Below are the code and all the weights of a small trained network. Each question names an input and a target symbol and asks about switching units off, where a switched-off unit gives its printed mean instead of its output.

import numpy as np


def w(rows, s, z=0):
    codes = np.array(rows[::2]) - 128.0
    scale = np.full(codes.shape[1], s)
    scale[-1] = z or s
    return codes * scale


def norm(h):
    return h / np.sqrt((h * h).mean(-1, keepdims=True) + 1e-5)


def f(y):
    return np.maximum(y, 0)


def softmax(a):
    e = np.exp(a - a.max(-1, keepdims=True))
    return e / e.sum(-1, keepdims=True)


def log_softmax(a):
    a = a - a.max(-1, keepdims=True)
    return a - np.log(np.exp(a).sum(-1, keepdims=True))


def net(x, mask):
    ids = ['αβγεζθλξπσφψ'.index(c) for c in x.split()]
    T = len(ids)
    res = E[ids] + P[:T]
    u = 0
    for l in range(3):
        q, k, v = (norm(res) @ M[l].T for M in (Q, K, V))
        z = softmax(np.where(np.tri(T) > 0, q @ k.T / 2**0.5, -1e9)) @ v
        res = res + np.where(mask[u], z, O[l][:, -1]) @ O[l][:, :-1]
        u += 1
        y = f(norm(res) @ A[l][:, :-1].T + A[l][:, -1])
        res = res + np.where(mask[u : u + 4], y, B[l][:, -1]) @ B[l][:, :-1]
        u += 4
    return log_softmax(norm(res)[-1] @ U[:, :-1].T + U[:, -1])


Q, K, V, O, A, B = {}, {}, {}, {}, {}, {}
E = w([
[145,142,72,188,91],'α',
[98,198,108,181,110],'β',
[8,228,156,192,49],'γ',
[120,178,20,155,64],'ε',
[68,234,162,163,110],'ζ',
[4,154,112,121,96],'θ',
[131,149,129,151,118],'λ',
[174,87,61,131,125],'ξ',
[117,132,41,144,60],'π',
[69,192,135,130,144],'σ',
[56,168,139,160,57],'φ',
[140,168,104,136,130],'ψ',
],0.011)
P = w([
[93,108,145,101,121],'0',
[122,173,128,129,92],'1',
[134,146,144,127,190],'2',
[103,112,2,202,114],'3',
[125,169,132,120,101],'4',
[146,141,148,127,173],'5',
[90,122,3,192,111],'6',
[122,168,141,123,99],'7',
],0.03)
Q[0] = w([
[216,72,3,192,245],'0.h1',
[89,106,96,62,39],'0.h1',
],0.0079)
K[0] = w([
[254,228,97,78,130],'0.h1',
[47,84,61,25,45],'0.h1',
],0.012)
V[0] = w([
[143,155,7,42,112],'0.h1',
[103,223,79,164,100],'0.h1',
],0.012)
O[0] = w([
[129,254,66,146,135,122],'0.h1',
[140,155,112,214,89,255],'0.h1',
],0.02,0.0057)
A[0] = w([
[112,66,130,194,86,2],'0.n1',
[38,133,117,141,56,117],'0.n2',
[187,163,246,93,207,6],'0.n3',
[224,97,130,169,202,90],'0.n4',
],0.012,0.0067)
B[0] = w([
[96,247,134,152,183,163],'0.n1',
[206,151,118,155,116,254],'0.n2',
[199,223,159,173,108,148],'0.n3',
[189,18,86,112,188,160],'0.n4',
],0.013,0.0081)
Q[1] = w([
[120,138,109,187,145],'1.h1',
[108,110,110,66,252],'1.h1',
],0.018)
K[1] = w([
[111,187,83,255,116],'1.h1',
[200,3,17,142,194],'1.h1',
],0.0088)
V[1] = w([
[209,215,212,76,143],'1.h1',
[87,98,1,246,117],'1.h1',
],0.0031)
O[1] = w([
[137,9,178,132,109,253],'1.h1',
[149,109,88,103,81,165],'1.h1',
],0.015,0.0017)
A[1] = w([
[207,140,135,138,252,1],'1.n1',
[135,122,139,166,59,81],'1.n2',
[114,92,116,96,74,102],'1.n3',
[94,132,152,173,102,129],'1.n4',
],0.015,0.0076)
B[1] = w([
[116,39,54,8,64,189],'1.n1',
[72,120,156,102,112,255],'1.n2',
[102,251,154,83,39,137],'1.n3',
[145,124,26,133,164,238],'1.n4',
],0.013,0.0061)
Q[2] = w([
[125,104,109,142,100],'2.h1',
[133,84,33,121,251],'2.h1',
],0.016)
K[2] = w([
[131,140,130,135,71],'2.h1',
[255,114,104,177,140],'2.h1',
],0.017)
V[2] = w([
[254,190,187,136,236],'2.h1',
[193,188,56,110,105],'2.h1',
],0.0059)
O[2] = w([
[142,186,128,93,6,2],'2.h1',
[91,125,77,131,185,184],'2.h1',
],0.013,0.0039)
A[2] = w([
[111,54,102,12,176,101],'2.n1',
[88,199,66,146,185,144],'2.n2',
[8,60,62,147,48,3],'2.n3',
[15,214,91,69,100,112],'2.n4',
],0.013,0.0052)
B[2] = w([
[99,228,171,187,98,185],'2.n1',
[72,110,143,67,123,254],'2.n2',
[132,38,136,168,6,167],'2.n3',
[195,48,106,157,163,194],'2.n4',
],0.015,0.0097)
U = w([
[157,11,66,103,132,49],'α',
[63,45,128,105,22,3],'β',
[36,142,122,152,139,89],'γ',
[146,251,100,119,176,143],'ε',
[171,201,148,206,132,66],'ζ',
[39,102,88,54,113,147],'θ',
[136,103,158,84,103,252],'λ',
[149,121,76,49,152,242],'ξ',
[140,188,54,90,194,140],'π',
[110,195,138,84,53,172],'σ',
[154,67,114,180,190,119],'φ',
[234,124,90,117,128,145],'ψ',
],0.015,0.0066)

Each question gives the input, a string of symbols that net reads in full, and the target symbol t.
The units are the heads (2 rows each of Q, K, V and O) and the neurons (one row each of A and B). Each row of codes is followed by its name. A weight is (code - 128) times the scale printed after its matrix; where a second scale follows, it is the last column's (O, A, B and U).
mask holds one flag per unit, layer by layer, with each layer's heads first. A switched-off unit (its flag False) gives its mean, the last column of its rows in O or B, instead of its output. The means were averaged over made-up inputs and are rounded, as every weight is.
A unit's drop is (log p(t) with every unit on - log p(t) with that unit switched off) / (log p(t) with every unit on - log p(t) with every unit switched off).
The circuit of an input: a set's keep is (log p(t) with only the set's units on - log p(t) with every unit switched off) / (log p(t) with every unit on - log p(t) with every unit switched off). Starting from the 12 units with the biggest drops (on a tie, the unit counted first), units are removed one at a time, each time the one whose removal leaves the highest keep (on an exact tie, the one counted first), for as long as the keep stays at least 0.8.
circuit, biggest first: the units of the circuit, biggest drop first
most important unit: the unit with the biggest drop
top k neurons: the k neurons with the biggest drops, biggest first
top k neurons in layer l: the k neurons of layer l with the biggest drops, biggest first
input ε π π ψ γ φ ζ φ, target ε: top neuron in layer 2	[2.n3]
input β ε α ψ φ, target β: top 4 neurons	[1.n2 1.n4 0.n3 2.n1]
input ψ φ σ ε σ β β ε, target ψ: circuit, biggest first	[0.h1 2.n4 1.n4 1.n1]
input ξ β β φ φ, target ξ: circuit, biggest first	[0.h1 2.n4]
input λ φ θ σ θ α ζ φ, target λ: top 2 neurons in layer 1	[1.n1 1.n4]
input ζ θ ε β γ ξ φ ψ, target ζ: top 3 neurons in layer 1	[1.n1 1.n2 1.n4]
input λ θ φ ζ ψ, target λ: top 2 neurons	[0.n2 1.n1]
input γ φ φ π φ λ γ α, target γ: top 3 neurons	[1.n2 1.n4 2.n4]
input β λ π ζ α ζ λ ψ, target β: top 3 neurons in layer 0	[0.n1 0.n3 0.n4]
input ε σ α σ λ, target ε: top 2 neurons	[1.n1 2.n3]
input ζ ζ ξ σ ζ φ α γ, target ζ: top 2 neurons in layer 2	[2.n2 2.n3]
input π α α σ φ, target π: circuit, biggest first	[0.h1 2.n4]
input β α ζ λ φ, target β: top 3 neurons	[1.n2 0.n3 1.n4]
input ζ π γ β γ, target ζ: circuit, biggest first	[0.n2 0.h1 1.n1 2.n2]
input ε β θ γ π γ φ α, target ε: most important unit	0.h1
input π α ψ, target ψ: circuit, biggest first	[0.n3 0.n4 0.h1]
input λ λ λ ψ β, target λ: top 2 neurons in layer 1	[1.n1 1.n4]
input ξ α ψ π α, target ξ: top 2 neurons	[2.n4 2.n2]
input θ γ ψ λ β, target θ: circuit, biggest first	[2.n2 0.h1]
input φ ψ ε ζ ξ ψ β π, target φ: most important unit	2.h1
input ζ σ φ π σ, target ζ: top 3 neurons	[0.n2 1.n1 2.n2]
input θ φ σ, target σ: circuit, biggest first	[2.n1 1.n1]
